Here is a tiny trained network, its code and every weight. The questions are about switching its units off for an input and a class, where a switched-off unit gives its printed mean instead of its output.

import numpy as np


def w(rows, s, z=0):
    codes = np.array(rows[::2]) - 128.0
    scale = np.full(codes.shape[1], s)
    scale[-1] = z or s
    return codes * scale


def f(y):
    return np.maximum(y, 0)


def log_softmax(a):
    a = a - a.max(-1, keepdims=True)
    return a - np.log(np.exp(a).sum(-1, keepdims=True))


def net(x, mask):
    res = np.array(x, float).reshape(1, 8) / 4 @ E
    y = f(res @ A[0][:, :-1].T + A[0][:, -1])
    res = res + np.where(mask, y, B[0][:, -1]) @ B[0][:, :-1]
    return log_softmax(res[-1] @ U[:, :-1].T + U[:, -1])


A, B = {}, {}
E = w([
[195,163,166,78,78,137,175,133,67,83,151],'x0',
[67,15,165,122,33,90,115,83,170,106,142],'x1',
[66,146,101,93,154,46,91,81,55,116,171],'x2',
[141,80,152,123,121,119,3,132,174,167,245],'x3',
[48,204,85,88,129,91,109,98,116,218,137],'x4',
[131,74,180,172,213,74,161,90,144,64,122],'x5',
[64,94,79,221,41,212,191,165,69,163,90],'x6',
[100,144,157,216,154,242,95,49,88,180,207],'x7',
],0.006)
A[0] = w([
[105,136,118,137,57,192,185,140,177,173,33,69],'neuron 1',
[223,137,161,130,140,229,161,171,162,149,137,219],'neuron 2',
[85,164,105,147,47,204,181,136,86,159,124,157],'neuron 3',
[84,172,67,131,158,171,134,129,37,139,126,197],'neuron 4',
[188,144,90,114,138,135,58,213,188,183,153,180],'neuron 5',
[192,196,173,57,191,102,86,98,144,108,168,254],'neuron 6',
[111,63,154,99,131,31,203,109,111,33,50,232],'neuron 7',
[38,70,153,234,209,168,88,14,157,187,202,222],'neuron 8',
[154,31,190,107,39,150,58,159,164,126,195,150],'neuron 9',
[190,193,168,75,166,107,91,75,110,114,235,211],'neuron 10',
[110,75,164,173,123,160,58,62,184,171,200,178],'neuron 11',
[91,156,90,155,31,204,167,152,64,180,101,159],'neuron 12',
[114,191,105,75,145,73,79,176,178,209,120,157],'neuron 13',
[245,100,197,234,142,237,204,184,107,61,101,248],'neuron 14',
[79,1,190,124,32,90,119,106,136,92,170,215],'neuron 15',
],0.0059,0.002)
B[0] = w([
[128,214,105,43,128,115,78,49,79,161,174,192],'neuron 1',
[114,129,126,94,221,97,182,139,162,64,56,200],'neuron 2',
[133,205,79,101,121,132,90,86,71,191,156,201],'neuron 3',
[89,181,87,158,119,191,164,166,115,178,125,190],'neuron 4',
[172,65,69,127,122,103,140,197,218,82,92,183],'neuron 5',
[137,191,123,44,194,60,119,85,68,116,157,222],'neuron 6',
[150,104,126,44,237,75,182,160,196,49,47,232],'neuron 7',
[12,129,195,119,141,202,41,57,79,35,70,242],'neuron 8',
[210,66,78,92,166,70,146,192,233,72,132,207],'neuron 9',
[154,191,118,50,194,72,106,40,77,159,153,216],'neuron 10',
[82,80,166,119,153,110,80,90,155,53,92,208],'neuron 11',
[120,207,79,96,98,156,51,77,49,191,185,214],'neuron 12',
[144,90,90,131,189,95,205,196,194,105,86,190],'neuron 13',
[62,107,116,194,206,196,230,209,183,76,1,254],'neuron 14',
[210,45,73,127,117,65,104,193,236,56,125,223],'neuron 15',
],0.0067,0.0083)
U = w([
[141,19,124,166,13,127,21,166,197,118,198,62],'0',
[79,164,198,67,167,125,83,12,82,59,89,148],'1',
[31,215,125,196,66,232,98,72,1,250,160,96],'2',
[142,53,106,162,163,117,244,254,236,78,9,180],'3',
[235,205,102,41,119,51,122,72,84,205,225,134],'4',
[250,68,205,186,16,120,135,120,155,217,250,3],'5',
],0.006,0.0054)

Each question gives the input, the list of numbers given to net, and the class t.
The units are the neurons (one row each of A and B). Each row of codes is followed by its name. A weight is (code - 128) times the scale printed after its matrix; where a second scale follows, it is the last column's (A, B and U).
mask holds one flag per neuron, in row order. A switched-off neuron (its flag False) gives its mean, the last column of its row in B, instead of its output. The means were averaged over made-up inputs and are rounded, as every weight is.
A unit's drop is (log p(t) with every unit on - log p(t) with that unit switched off) / (log p(t) with every unit on - log p(t) with every unit switched off).
The circuit of an input: a set's keep is (log p(t) with only the set's units on - log p(t) with every unit switched off) / (log p(t) with every unit on - log p(t) with every unit switched off). Starting from the 12 units with the biggest drops (on a tie, the unit counted first), units are removed one at a time, each time the one whose removal leaves the highest keep (on an exact tie, the one counted first), for as long as the keep stays at least 0.8.
circuit, biggest first: the units of the circuit, biggest drop first
most important unit: the unit with the biggest drop
top k neurons: the k neurons with the biggest drops, biggest first
drop when u is switched off: that unit's drop, to one decimal
input [5,-2,-5,1,5,5,-7,1], class 4: circuit, biggest first => (neuron 8; neuron 14)
input [7,7,5,-6,-7,-2,-8,-2], class 3: most important unit => neuron 7
input [-1,8,-2,7,2,5,-3,0], class 0: circuit, biggest first => (neuron 14; neuron 15)
input [5,8,-1,-6,-3,-5,8,-3], class 4: circuit, biggest first => (neuron 12; neuron 1)
input [-7,-7,4,-4,0,-7,-8,-3], class 4: circuit, biggest first => (neuron 14; neuron 8)
input [3,-2,6,7,-7,-3,0,0], class 4: circuit, biggest first => (neuron 14; neuron 8)
input [6,0,7,2,-7,-3,-1,-3], class 4: circuit, biggest first => (neuron 14; neuron 8)
input [6,8,4,2,-1,-4,4,-4], class 0: top 3 neurons => (neuron 14; neuron 2; neuron 13)
input [6,1,7,3,2,-7,1,6], class 2: top 2 neurons => (neuron 7; neuron 4)
input [-4,8,2,4,-2,3,8,1], class 0: top 2 neurons => (neuron 15; neuron 14)
input [7,7,-3,8,6,3,8,7], class 0: top 2 neurons => (neuron 15; neuron 9)
input [-5,5,7,-8,3,0,-5,-2], class 3: top 2 neurons => (neuron 7; neuron 8)
input [-5,-1,1,5,8,-1,2,0], class 2: top 2 neurons => (neuron 7; neuron 15)
input [4,6,-1,2,4,3,3,4], class 0: most important unit => neuron 15
input [-4,3,-8,2,8,2,2,4], class 1: top 2 neurons => (neuron 8; neuron 11)
input [-5,6,8,8,2,-5,-2,-2], class 0: top 2 neurons => (neuron 14; neuron 7)
input [-4,-1,4,-2,7,-6,-7,-8], class 3: top 3 neurons => (neuron 13; neuron 12; neuron 5)
input [-5,-3,0,7,7,-6,-5,-6], class 3: top 3 neurons => (neuron 13; neuron 5; neuron 12)
input [-7,-7,2,-3,-1,6,-2,1], class 1: top 2 neurons => (neuron 15; neuron 9)
input [4,8,5,-4,2,-8,5,-1], class 2: circuit, biggest first => (neuron 12)
input [1,-1,2,0,6,-2,-5,-6], class 4: top 4 neurons => (neuron 14; neuron 6; neuron 8; neuron 10)
input [-6,8,0,-1,-4,1,2,6], class 0: drop when neuron 10 is switched off => 0.2
input [-5,-5,-1,-4,-1,2,3,3], class 2: drop when neuron 7 is switched off => 0.1
